Small tables with named rows and columns. After each table, cells are looked up by row and column.

Table kofovos
         vade  kurof  sesut  vasova
vatiza   5837   6881   7037    4471
ramer    4767   5537   6427    4343
naf      2089   1977   2051    8319
liluro   6370   5593   5256    4136
pupilot  6261   5866   4942    4178
forezod  5954   5510   5500    3861
bemefo   4508   5334   6278    4326
demudim  5988   5554   5394    4012
tezozol  6270   5622   5405    4237
burer    5303   5351   5554    4187
vusefo   6885   5386   5187    4111
rus      5480   4221   5528    2735
kunuk    3548   5401   6779    4359

demudim, kurof -> 5554
burer, vasova -> 4187
bemefo, kurof -> 5334
forezod, vade -> 5954
liluro, vade -> 6370
bemefo, vade -> 4508
naf, vasova -> 8319
ramer, sesut -> 6427

kom:
	feg	nik	matigog
zituni	39.5	33.7	46.9
vofezup	41.3	66.1	61.7
nunadig	67.2	56.8	57.6
basaba	22.7	64.4	66.6
duk	30.1	75.2	71.6

duk, feg => 30.1
duk, matigog => 71.6
basaba, feg => 22.7
nunadig, feg => 67.2
zituni, nik => 33.7
nunadig, nik => 56.8
vofezup, nik => 66.1
basaba, nik => 64.4
zituni, feg => 39.5
basaba, matigog => 66.6
duk, nik => 75.2
vofezup, feg => 41.3
nunadig, matigog => 57.6
zituni, matigog => 46.9
vofezup, matigog => 61.7
Row with the largest nik: duk

vatalat
fields: mub, nog
gipod: [69, 72]
bitipeb: [0, 43]
lapapi: [79, 72]
liziba: [82, 68]
bot: [79, 70]

nog of liziba = 68
nog of gipod = 72
mub of gipod = 69
mub of bot = 79
nog of bot = 70
nog of lapapi = 72
nog of bitipeb = 43
mub of bitipeb = 0
mub of liziba = 82
mub of lapapi = 79

vab
columns: kepen, topuv, los, gon, sok, puneziv, vik, vemo
vepaz: [493, 251, 521, 645, 600, 561, 268, 555]
sitobov: [646, 301, 566, 694, 592, 576, 413, 567]
dizis: [282, 307, 439, 490, 544, 494, 187, 495]
gemer: [675, 323, 573, 696, 584, 576, 452, 566]
zofu: [282, 307, 439, 488, 541, 494, 188, 494]
bak: [735, 397, 581, 676, 548, 562, 563, 553]
muf: [220, 569, 369, 266, 391, 383, 406, 392]
bevot: [224, 572, 368, 267, 390, 383, 413, 391]
rasakom: [757, 478, 573, 626, 507, 535, 655, 529]
gekogu: [648, 652, 502, 440, 398, 446, 761, 446]

gon of rasakom = 626
los of gemer = 573
puneziv of bak = 562
sok of rasakom = 507
vik of rasakom = 655
los of sitobov = 566
sok of gekogu = 398
topuv of sitobov = 301
los of gekogu = 502
vemo of gemer = 566
gon of bevot = 267
kepen of dizis = 282
los of bevot = 368
sok of muf = 391
puneziv of muf = 383
vemo of gekogu = 446
Row with the largest topuv: gekogu

peb =
|  | pap | tusuro | kinuge | mak | rimaloz | nim | ruzul | goposer | pem |
|---|---|---|---|---|---|---|---|---|---|
| velo | 5690 | 3768 | 5401 | 3659 | 2577 | 3976 | 3822 | 4504 | 7878 |
| besar | 5097 | 3488 | 5027 | 4635 | 2763 | 3661 | 1097 | 3677 | 8027 |
| konag | 6417 | 6065 | 6894 | 6851 | 4370 | 4514 | 3772 | 5332 | 4596 |
| patav | 6752 | 4684 | 2635 | 5823 | 6454 | 2506 | 3607 | 5041 | 2173 |
| ralebu | 3168 | 3793 | 2298 | 5402 | 6982 | 4826 | 2240 | 3961 | 3627 |
| tubip | 4208 | 5063 | 4740 | 2769 | 4886 | 5846 | 8209 | 5914 | 4945 |

konag, tusuro: 6065
patav, pap: 6752
besar, ruzul: 1097
konag, mak: 6851
besar, nim: 3661
tubip, mak: 2769
velo, rimaloz: 2577
velo, ruzul: 3822
velo, nim: 3976
tubip, goposer: 5914
ralebu, mak: 5402
tubip, rimaloz: 4886
konag, pap: 6417

Table buz
fields: bolon, reku, palun, ton, tuzete
vin: [241, 238, 221, 213, 227]
nimegi: [100, 104, 100, 98, 91]
tet: [86, 89, 98, 103, 91]
peb: [40, 50, 83, 74, 70]
gumapob: [239, 238, 218, 209, 223]
buno: [244, 239, 223, 220, 231]

tet, bolon: 86
vin, tuzete: 227
vin, bolon: 241
nimegi, reku: 104
tet, tuzete: 91
peb, palun: 83
buno, reku: 239
nimegi, palun: 100
buno, tuzete: 231
peb, tuzete: 70

taku:
fields: sozim, nitone, neraka
vip: [6336, 5295, 4163]
besotul: [2913, 6906, 4100]
kiv: [246, 8890, 4729]
kavade: [1014, 3317, 3407]
refu: [2068, 5713, 643]

vip, neraka => 4163
kavade, neraka => 3407
refu, nitone => 5713
kavade, sozim => 1014
vip, sozim => 6336
refu, sozim => 2068
besotul, neraka => 4100
kiv, neraka => 4729
refu, neraka => 643
besotul, nitone => 6906
kiv, nitone => 8890

sug =
         sofulu   gev  panapaz  dudanel  dabipez
zaz        31.6  62.9     15.4     29.4     56.2
vekezo     93.2  74.7     92.4     69.1     43.6
tudis      89.4  75.9     90.9     74.6     42.6
biti       93.3  72.9     80.8     69.0     53.0
sorenet    91.7  80.8     50.3     62.8     65.4
sidala     85.8  78.8     76.6     68.2     47.5
durat      68.1  78.5     73.7     63.5     50.4
sasi       87.3  72.1     70.1     58.5     45.9
tidek      84.2  75.5     86.6     66.3     49.0
gogesad    21.8  60.3     16.5     53.8     81.1

zaz, dabipez -> 56.2
sidala, dudanel -> 68.2
durat, dudanel -> 63.5
sasi, dabipez -> 45.9
tidek, panapaz -> 86.6
sidala, dabipez -> 47.5
gogesad, dudanel -> 53.8
sorenet, gev -> 80.8
sorenet, dudanel -> 62.8
sorenet, dabipez -> 65.4
vekezo, gev -> 74.7
durat, sofulu -> 68.1
sasi, gev -> 72.1
sidala, sofulu -> 85.8
durat, panapaz -> 73.7
sorenet, panapaz -> 50.3
gogesad, panapaz -> 16.5
sasi, dudanel -> 58.5
biti, dudanel -> 69.0
Row with the largest sofulu: biti

